Below are the code and all the weights of a small trained network. Each question names an input and a class and asks about switching units off, where a switched-off unit gives its printed mean instead of its output.

import numpy as np


def w(rows, s, z=0):
    codes = np.array(rows[::2]) - 128.0
    scale = np.full(codes.shape[1], s)
    scale[-1] = z or s
    return codes * scale


def norm(h):
    return h / np.sqrt((h * h).mean(-1, keepdims=True) + 1e-5)


def f(y):
    return y / 2 * (1 + np.tanh(0.7978845608 * (y + 0.044715 * y**3)))


def log_softmax(a):
    a = a - a.max(-1, keepdims=True)
    return a - np.log(np.exp(a).sum(-1, keepdims=True))


def net(x, mask):
    res = np.array(x, float).reshape(1, 7) / 4 @ E
    u = 0
    for l in range(4):
        y = f(norm(res) @ A[l][:, :-1].T + A[l][:, -1])
        res = res + np.where(mask[u : u + 4], y, B[l][:, -1]) @ B[l][:, :-1]
        u += 4
    return log_softmax(norm(res)[-1] @ U[:, :-1].T + U[:, -1])


A, B = {}, {}
E = w([
[167,7,123,201,131,85,173,140,133,236,55,96],'x0',
[128,129,127,129,126,126,126,130,131,129,125,128],'x1',
[177,134,61,174,251,134,39,148,242,110,161,173],'x2',
[127,128,129,131,130,126,131,128,127,126,126,126],'x3',
[112,116,55,94,107,239,131,198,169,120,65,4],'x4',
[123,123,130,134,132,132,130,129,127,126,128,125],'x5',
[133,126,132,131,130,128,130,135,128,123,128,127],'x6',
],0.0011)
A[0] = w([
[20,150,112,75,23,220,183,133,100,109,37,7,61],'0.n1',
[226,96,82,104,162,170,121,223,159,95,123,133,61],'0.n2',
[186,57,194,167,77,60,191,111,35,194,64,153,95],'0.n3',
[108,200,95,83,140,250,81,141,150,19,102,57,2],'0.n4',
],0.0016,0.00097)
B[0] = w([
[254,112,146,29,122,111,156,235,39,71,221,230,246],'0.n1',
[3,181,130,124,93,157,98,29,110,149,107,119,146],'0.n2',
[12,100,127,101,52,64,164,112,223,214,239,57,239],'0.n3',
[90,104,115,76,48,67,118,211,194,208,189,148,179],'0.n4',
],0.0012,0.0013)
A[1] = w([
[238,144,44,142,198,221,69,212,209,50,88,62,68],'1.n1',
[130,231,202,40,81,81,143,83,29,68,220,222,127],'1.n2',
[68,154,252,91,41,31,210,28,10,155,186,189,61],'1.n3',
[238,101,113,134,160,96,113,138,132,157,198,185,253],'1.n4',
],0.0015,0.0011)
B[1] = w([
[17,174,150,140,74,100,101,47,173,174,132,126,203],'1.n1',
[90,144,192,222,127,194,90,116,91,36,7,77,234],'1.n2',
[29,159,152,216,143,130,91,55,228,114,104,61,253],'1.n3',
[115,146,147,82,52,168,171,179,70,75,87,89,224],'1.n4',
],0.0016,0.0014)
A[2] = w([
[239,64,54,197,237,89,107,140,189,206,107,169,69],'2.n1',
[170,116,125,176,217,73,104,71,146,142,163,231,96],'2.n2',
[160,204,124,149,204,165,66,100,159,26,177,196,71],'2.n3',
[177,65,154,201,169,2,171,69,111,203,146,178,11],'2.n4',
],0.0021,0.0012)
B[2] = w([
[102,144,225,144,33,157,103,153,103,17,58,141,253],'2.n1',
[194,108,161,61,109,131,143,205,72,95,108,147,198],'2.n2',
[157,77,112,114,179,60,202,92,74,254,149,126,220],'2.n3',
[114,86,97,54,40,150,103,226,252,126,155,132,221],'2.n4',
],0.0018,0.0014)
A[3] = w([
[187,124,134,122,173,86,158,111,54,151,168,168,74],'3.n1',
[151,59,66,160,114,189,125,185,174,181,43,59,56],'3.n2',
[135,48,179,123,82,95,216,139,63,208,85,94,148],'3.n3',
[160,52,102,252,168,88,128,99,193,224,65,127,1],'3.n4',
],0.0026,0.00088)
B[3] = w([
[142,185,154,73,169,80,114,130,51,98,166,124,109],'3.n1',
[135,176,188,194,199,93,140,1,33,76,97,159,228],'3.n2',
[190,129,30,128,215,138,95,114,163,165,180,175,249],'3.n3',
[64,237,171,45,55,158,157,148,61,61,219,88,161],'3.n4',
],0.0019)
U = w([
[56,183,203,229,122,151,97,36,109,44,42,86,254],'0',
[73,60,136,167,55,49,180,99,214,217,226,92,99],'1',
[124,169,116,23,38,210,158,243,55,55,158,71,69],'2',
[253,58,17,141,178,164,205,87,51,192,115,79,106],'3',
[194,182,152,77,239,36,98,126,62,125,206,206,113],'4',
[214,44,177,132,69,95,84,238,200,73,80,202,102],'5',
[70,189,6,76,171,177,48,150,250,189,163,109,97],'6',
],0.0062,0.0015)

Each question gives the input, the list of numbers given to net, and the class t.
The units are the neurons (one row each of A and B). Each row of codes is followed by its name. A weight is (code - 128) times the scale printed after its matrix; where a second scale follows, it is the last column's (A, B and U).
mask holds one flag per neuron, layer by layer. A switched-off neuron (its flag False) gives its mean, the last column of its row in B, instead of its output. The means were averaged over made-up inputs and are rounded, as every weight is.
A unit's drop is (log p(t) with every unit on - log p(t) with that unit switched off) / (log p(t) with every unit on - log p(t) with every unit switched off).
The circuit of an input: a set's keep is (log p(t) with only the set's units on - log p(t) with every unit switched off) / (log p(t) with every unit on - log p(t) with every unit switched off). Starting from the 12 units with the biggest drops (on a tie, the unit counted first), units are removed one at a time, each time the one whose removal leaves the highest keep (on an exact tie, the one counted first), for as long as the keep stays at least 0.8.
units of the circuit, in order: the units of the circuit, biggest drop first
most important unit: the unit with the biggest drop
k most important neurons: the k neurons with the biggest drops, biggest first
top k neurons in layer l: the k neurons of layer l with the biggest drops, biggest first
input [0,8,0,-7,-8,5,0], class 0: units of the circuit, in order : (1.n2)
input [8,-7,1,-6,-6,1,0], class 5: 2 most important neurons : (2.n4; 2.n1)
input [-6,2,3,1,0,6,-6], class 4: 2 most important neurons : (2.n3; 1.n3)
input [-5,-8,0,-1,0,-6,-8], class 0: 3 most important neurons : (1.n2; 3.n3; 2.n4)
input [3,4,-7,7,-3,7,7], class 1: units of the circuit, in order : (0.n3; 3.n3)
input [5,0,8,2,-7,-3,1], class 5: 2 most important neurons : (2.n1; 2.n4)
input [8,2,3,-3,-5,2,2], class 5: units of the circuit, in order : (2.n1; 2.n4)
input [1,7,7,0,7,-6,-3], class 0: 3 most important neurons : (3.n2; 3.n3; 2.n4)
input [-5,-8,-4,3,-1,-7,5], class 0: 2 most important neurons : (1.n2; 1.n3)
input [-3,8,5,7,0,-2,-3], class 4: 3 most important neurons : (2.n3; 1.n3; 2.n4)
input [0,-7,4,-6,0,7,-8], class 4: 2 most important neurons : (2.n3; 0.n3)
input [1,-4,-4,4,0,-3,6], class 1: 3 most important neurons : (0.n3; 1.n3; 2.n1)
input [-1,-7,-8,-7,-1,5,-2], class 0: top 2 neurons in layer 2 : (2.n3; 2.n4)
input [2,0,1,5,3,-1,-1], class 0: 2 most important neurons : (2.n3; 3.n2)
input [1,-8,1,-1,8,-2,0], class 0: units of the circuit, in order : (3.n2)
input [4,2,7,-7,1,-8,-4], class 0: top 2 neurons in layer 0 : (0.n1; 0.n2)
input [-5,0,-3,2,-6,5,-7], class 0: top 2 neurons in layer 1 : (1.n2; 1.n3)
input [2,2,4,-7,-6,0,7], class 5: top 2 neurons in layer 2 : (2.n4; 2.n1)
input [3,-1,8,4,-8,3,-6], class 5: top 2 neurons in layer 2 : (2.n1; 2.n4)
input [1,4,2,-4,-3,-5,7], class 5: most important unit : 0.n1
